Here is a tiny trained network, its code and every weight. The questions are about switching its units off for an input and a target symbol, where a switched-off unit gives its printed mean instead of its output.

import numpy as np


def w(rows, s, z=0):
    codes = np.array(rows[::2]) - 128.0
    scale = np.full(codes.shape[1], s)
    scale[-1] = z or s
    return codes * scale


def f(y):
    return y / 2 * (1 + np.tanh(0.7978845608 * (y + 0.044715 * y**3)))


def softmax(a):
    e = np.exp(a - a.max(-1, keepdims=True))
    return e / e.sum(-1, keepdims=True)


def log_softmax(a):
    a = a - a.max(-1, keepdims=True)
    return a - np.log(np.exp(a).sum(-1, keepdims=True))


def net(x, mask):
    ids = ['αβγδζλμπστφψω'.index(c) for c in x.split()]
    T = len(ids)
    res = E[ids] + P[:T]
    u = 0
    for l in range(3):
        r = res
        for j in range(2):
            rows = slice(4 * j, 4 * j + 4)
            q, k, v = (r @ M[l][rows].T for M in (Q, K, V))
            z = softmax(np.where(np.tri(T) > 0, q @ k.T / 4**0.5, -1e9)) @ v
            o = O[l][rows]
            res = res + np.where(mask[u + j], z, o[:, -1]) @ o[:, :-1]
        u += 2
        y = f(res @ A[l][:, :-1].T + A[l][:, -1])
        res = res + np.where(mask[u : u + 4], y, B[l][:, -1]) @ B[l][:, :-1]
        u += 4
    return log_softmax(res[-1] @ U[:, :-1].T + U[:, -1])


Q, K, V, O, A, B = {}, {}, {}, {}, {}, {}
E = w([
[128,167,216,116,101,109,119],'α',
[102,152,181,147,3,114,133],'β',
[142,109,77,151,163,109,66],'γ',
[154,82,38,57,117,155,178],'δ',
[135,105,156,99,143,102,200],'ζ',
[119,226,73,109,103,110,137],'λ',
[161,182,51,152,68,51,190],'μ',
[143,55,196,173,95,105,143],'π',
[153,97,129,166,46,106,181],'σ',
[118,147,97,87,10,116,124],'τ',
[22,116,94,185,70,190,224],'φ',
[97,107,138,164,91,117,61],'ψ',
[64,164,152,39,84,111,191],'ω',
],0.02)
P = w([
[249,64,181,49,237,195,42],'0',
[250,94,191,56,229,170,3],'1',
[208,76,155,40,234,183,17],'2',
[169,62,141,61,248,159,26],'3',
[150,115,159,55,240,82,74],'4',
[119,102,168,79,230,63,90],'5',
],0.0032)
Q[0] = w([
[69,154,74,117,154,173,107],'0.h0',
[149,139,121,135,145,98,122],'0.h0',
[107,113,108,163,157,101,146],'0.h0',
[143,137,130,155,121,156,79],'0.h0',
[181,173,139,126,151,92,187],'0.h1',
[113,6,105,114,100,105,151],'0.h1',
[122,98,127,79,193,59,104],'0.h1',
[202,145,59,177,143,107,76],'0.h1',
],0.015)
K[0] = w([
[218,127,119,61,142,109,93],'0.h0',
[157,181,120,170,173,160,110],'0.h0',
[171,89,76,175,162,93,139],'0.h0',
[192,162,143,162,146,183,57],'0.h0',
[170,228,102,105,235,67,192],'0.h1',
[72,46,110,145,53,209,176],'0.h1',
[81,121,98,151,245,121,136],'0.h1',
[181,92,66,111,108,20,78],'0.h1',
],0.011)
V[0] = w([
[70,109,104,228,142,254,196],'0.h0',
[212,118,127,110,111,249,104],'0.h0',
[122,146,146,55,110,146,141],'0.h0',
[100,66,145,93,129,127,116],'0.h0',
[110,198,119,115,87,136,47],'0.h1',
[88,81,107,111,32,162,95],'0.h1',
[178,135,192,141,158,156,156],'0.h1',
[41,70,112,156,83,136,162],'0.h1',
],0.0058)
O[0] = w([
[44,56,10,32,119,69,23,53],'0.h0',
[70,180,164,160,69,14,71,135],'0.h0',
[53,124,186,106,119,59,196,167],'0.h0',
[63,186,149,98,146,99,100,158],'0.h0',
[85,95,142,51,144,196,46,149],'0.h1',
[194,69,72,157,121,4,42,255],'0.h1',
[41,112,127,115,105,52,180,77],'0.h1',
[118,205,71,254,90,27,56,219],'0.h1',
],0.0039,0.0029)
A[0] = w([
[75,141,81,106,254,199,143,2],'0.n0',
[151,102,113,163,140,106,115,147],'0.n1',
[75,93,100,172,124,171,157,117],'0.n2',
[77,171,136,117,99,117,170,110],'0.n3',
],0.0092,0.0079)
B[0] = w([
[109,122,83,165,78,147,71,113],'0.n0',
[2,207,117,156,214,173,130,253],'0.n1',
[48,83,114,104,186,136,91,155],'0.n2',
[165,86,135,121,93,173,50,232],'0.n3',
],0.0077,0.0022)
Q[1] = w([
[71,180,1,149,167,81,121],'1.h0',
[136,93,112,108,62,162,146],'1.h0',
[147,157,150,90,73,139,212],'1.h0',
[94,132,141,88,185,141,159],'1.h0',
[153,102,123,35,211,160,200],'1.h1',
[49,182,63,230,116,159,38],'1.h1',
[131,99,220,137,203,176,73],'1.h1',
[175,28,235,189,83,169,88],'1.h1',
],0.0098)
K[1] = w([
[128,180,65,139,175,220,147],'1.h0',
[180,73,82,83,136,142,92],'1.h0',
[145,210,149,101,116,7,191],'1.h0',
[101,121,129,96,145,80,175],'1.h0',
[201,142,108,44,185,41,129],'1.h1',
[74,182,67,207,160,204,86],'1.h1',
[160,73,215,180,186,184,70],'1.h1',
[133,32,224,219,76,225,145],'1.h1',
],0.011)
V[1] = w([
[132,127,151,99,159,145,129],'1.h0',
[227,120,149,111,133,98,70],'1.h0',
[104,172,115,116,153,50,115],'1.h0',
[187,38,127,151,111,46,111],'1.h0',
[156,175,183,160,173,118,106],'1.h1',
[253,41,186,95,107,126,80],'1.h1',
[148,144,121,110,99,223,174],'1.h1',
[95,65,93,135,126,249,158],'1.h1',
],0.0048)
O[1] = w([
[102,145,124,150,149,107,98,31],'1.h0',
[42,149,110,173,253,58,107,78],'1.h0',
[119,109,97,140,157,118,119,142],'1.h0',
[170,98,168,131,185,142,134,178],'1.h0',
[91,115,196,103,115,88,87,20],'1.h1',
[83,119,149,165,88,17,130,2],'1.h1',
[175,127,122,80,110,119,137,31],'1.h1',
[142,133,130,103,198,65,214,152],'1.h1',
],0.0052,0.00093)
A[1] = w([
[147,195,146,104,76,80,242,120],'1.n0',
[113,32,27,90,147,111,127,139],'1.n1',
[127,72,120,98,255,120,128,198],'1.n2',
[148,106,157,218,199,197,165,4],'1.n3',
],0.0079,0.0035)
B[1] = w([
[132,80,69,135,186,158,47,254],'1.n0',
[177,175,250,87,85,212,121,235],'1.n1',
[70,230,166,177,18,54,255,237],'1.n2',
[114,185,129,87,21,36,222,150],'1.n3',
],0.0078,0.0034)
Q[2] = w([
[77,159,144,139,193,107,218],'2.h0',
[123,50,152,164,176,187,135],'2.h0',
[175,125,46,78,154,82,101],'2.h0',
[161,173,65,189,5,92,45],'2.h0',
[200,110,101,93,60,122,132],'2.h1',
[154,79,150,201,190,198,110],'2.h1',
[98,174,133,193,34,161,15],'2.h1',
[104,118,129,111,2,170,223],'2.h1',
],0.0093)
K[2] = w([
[173,213,145,94,212,108,146],'2.h0',
[119,63,188,80,170,148,71],'2.h0',
[95,74,61,81,145,150,187],'2.h0',
[79,106,35,255,43,141,117],'2.h0',
[173,61,68,173,102,218,117],'2.h1',
[188,82,202,127,131,125,123],'2.h1',
[61,139,54,236,139,95,3],'2.h1',
[27,46,196,210,165,196,149],'2.h1',
],0.0083)
V[2] = w([
[89,206,160,144,226,184,170],'2.h0',
[156,148,86,199,89,136,38],'2.h0',
[143,84,207,81,190,77,60],'2.h0',
[12,39,153,103,99,233,162],'2.h0',
[133,141,154,83,133,91,104],'2.h1',
[253,176,172,138,143,80,72],'2.h1',
[201,99,223,150,122,127,209],'2.h1',
[85,189,65,66,112,54,134],'2.h1',
],0.0047)
O[2] = w([
[112,229,151,195,100,140,146,45],'2.h0',
[147,102,117,89,87,98,56,240],'2.h0',
[164,89,79,147,143,192,108,6],'2.h0',
[141,105,254,167,163,174,153,202],'2.h0',
[131,127,122,125,116,172,145,106],'2.h1',
[138,181,160,95,37,237,204,119],'2.h1',
[41,163,117,132,144,134,163,159],'2.h1',
[153,116,146,102,160,125,159,116],'2.h1',
],0.0057,0.0016)
A[2] = w([
[90,97,184,228,62,54,150,3],'2.n0',
[57,85,216,197,182,175,188,188],'2.n1',
[103,86,231,137,98,57,99,91],'2.n2',
[136,55,2,196,115,92,149,86],'2.n3',
],0.0081,0.0059)
B[2] = w([
[61,90,138,151,158,255,149,214],'2.n0',
[211,138,85,93,154,58,83,254],'2.n1',
[181,186,76,154,145,186,159,243],'2.n2',
[186,127,190,223,75,127,155,160],'2.n3',
],0.0096,0.0049)
U = w([
[210,156,60,135,111,102,143,11],'α',
[57,32,189,41,160,99,125,254],'β',
[76,207,131,139,116,55,125,146],'γ',
[85,94,119,150,191,72,6,140],'δ',
[145,104,99,146,214,167,160,128],'ζ',
[114,103,99,104,122,96,134,121],'λ',
[163,126,160,63,82,124,228,79],'μ',
[141,189,4,51,164,153,96,62],'π',
[124,112,98,68,46,36,83,88],'σ',
[125,40,254,155,89,53,155,161],'τ',
[198,172,232,106,152,100,89,91],'φ',
[110,137,160,119,46,211,112,45],'ψ',
[146,86,114,96,181,23,154,159],'ω',
],0.0099,0.0077)

Each question gives the input, a string of symbols that net reads in full, and the target symbol t.
The units are the heads (4 rows each of Q, K, V and O) and the neurons (one row each of A and B). Each row of codes is followed by its name. A weight is (code - 128) times the scale printed after its matrix; where a second scale follows, it is the last column's (O, A, B and U).
mask holds one flag per unit, layer by layer, with each layer's heads first. A switched-off unit (its flag False) gives its mean, the last column of its rows in O or B, instead of its output. The means were averaged over made-up inputs and are rounded, as every weight is.
A unit's drop is (log p(t) with every unit on - log p(t) with that unit switched off) / (log p(t) with every unit on - log p(t) with every unit switched off).
The circuit of an input: a set's keep is (log p(t) with only the set's units on - log p(t) with every unit switched off) / (log p(t) with every unit on - log p(t) with every unit switched off). Starting from the 12 units with the biggest drops (on a tie, the unit counted first), units are removed one at a time, each time the one whose removal leaves the highest keep (on an exact tie, the one counted first), for as long as the keep stays at least 0.8.
units of the circuit, in order: the units of the circuit, biggest drop first
most important unit: the unit with the biggest drop
k most important neurons: the k neurons with the biggest drops, biggest first
top k neurons in layer l: the k neurons of layer l with the biggest drops, biggest first
which heads matter: for each layer, one digit per head in row order, 1 if its drop is at least 0.15 and else 0, layers parted by /
drop when u is switched off: that unit's drop, to one decimal
input φ α π, target φ: 3 most important neurons -> (1.n1, 2.n1, 0.n2)
input δ β τ μ σ, target τ: top 3 neurons in layer 2 -> (2.n3, 2.n1, 2.n2)
input μ ω τ τ π, target ζ: units of the circuit, in order -> (2.n0, 2.n2)
input γ β π γ γ φ, target γ: 2 most important neurons -> (1.n3, 1.n2)
input δ δ τ, target σ: units of the circuit, in order -> (2.h0, 2.n0, 0.n1)
input π τ γ λ ω, target β: 3 most important neurons -> (2.n2, 1.n0, 1.n2)
input τ β φ α λ, target φ: units of the circuit, in order -> (2.h0, 1.n2)
input φ ψ σ, target φ: 2 most important neurons -> (1.n1, 1.n2)
input β β ζ φ, target β: 4 most important neurons -> (0.n2, 1.n1, 2.n2, 0.n3)
input γ δ π δ α φ, target δ: most important unit -> 0.h0
input α π α β ω, target β: which heads matter -> 00 / 01 / 00
input λ π φ λ ψ, target φ: which heads matter -> 01 / 11 / 10
input τ δ τ, target σ: which heads matter -> 00 / 01 / 10
input π λ γ π, target ζ: which heads matter -> 00 / 00 / 00
input β β φ, target β: units of the circuit, in order -> (0.n2)
input τ σ γ γ φ, target γ: units of the circuit, in order -> (1.h1, 1.n3, 0.n2, 1.n2)
input ω μ π ψ β β, target ψ: 2 most important neurons -> (2.n2, 2.n0)
input φ τ φ δ, target φ: which heads matter -> 00 / 00 / 10
input δ τ γ, target γ: which heads matter -> 00 / 00 / 00
input φ β γ, target φ: 2 most important neurons -> (0.n2, 2.n0)
input α γ β δ γ φ, target δ: most important neuron -> (0.n2)
input φ β τ, target φ: top 2 neurons in layer 0 -> (0.n2, 0.n1)
input τ α ψ σ δ, target μ: drop when 0.n0 is switched off -> 0.0
input τ β γ, target γ: drop when 0.n1 is switched off -> 0.1
input φ φ φ σ, target φ: drop when 1.n2 is switched off -> 0.3
input ψ β τ ζ, target ω: drop when 0.h1 is switched off -> 0.2
input τ τ α τ π ζ, target ω: top neuron in layer 1 -> (1.n1)
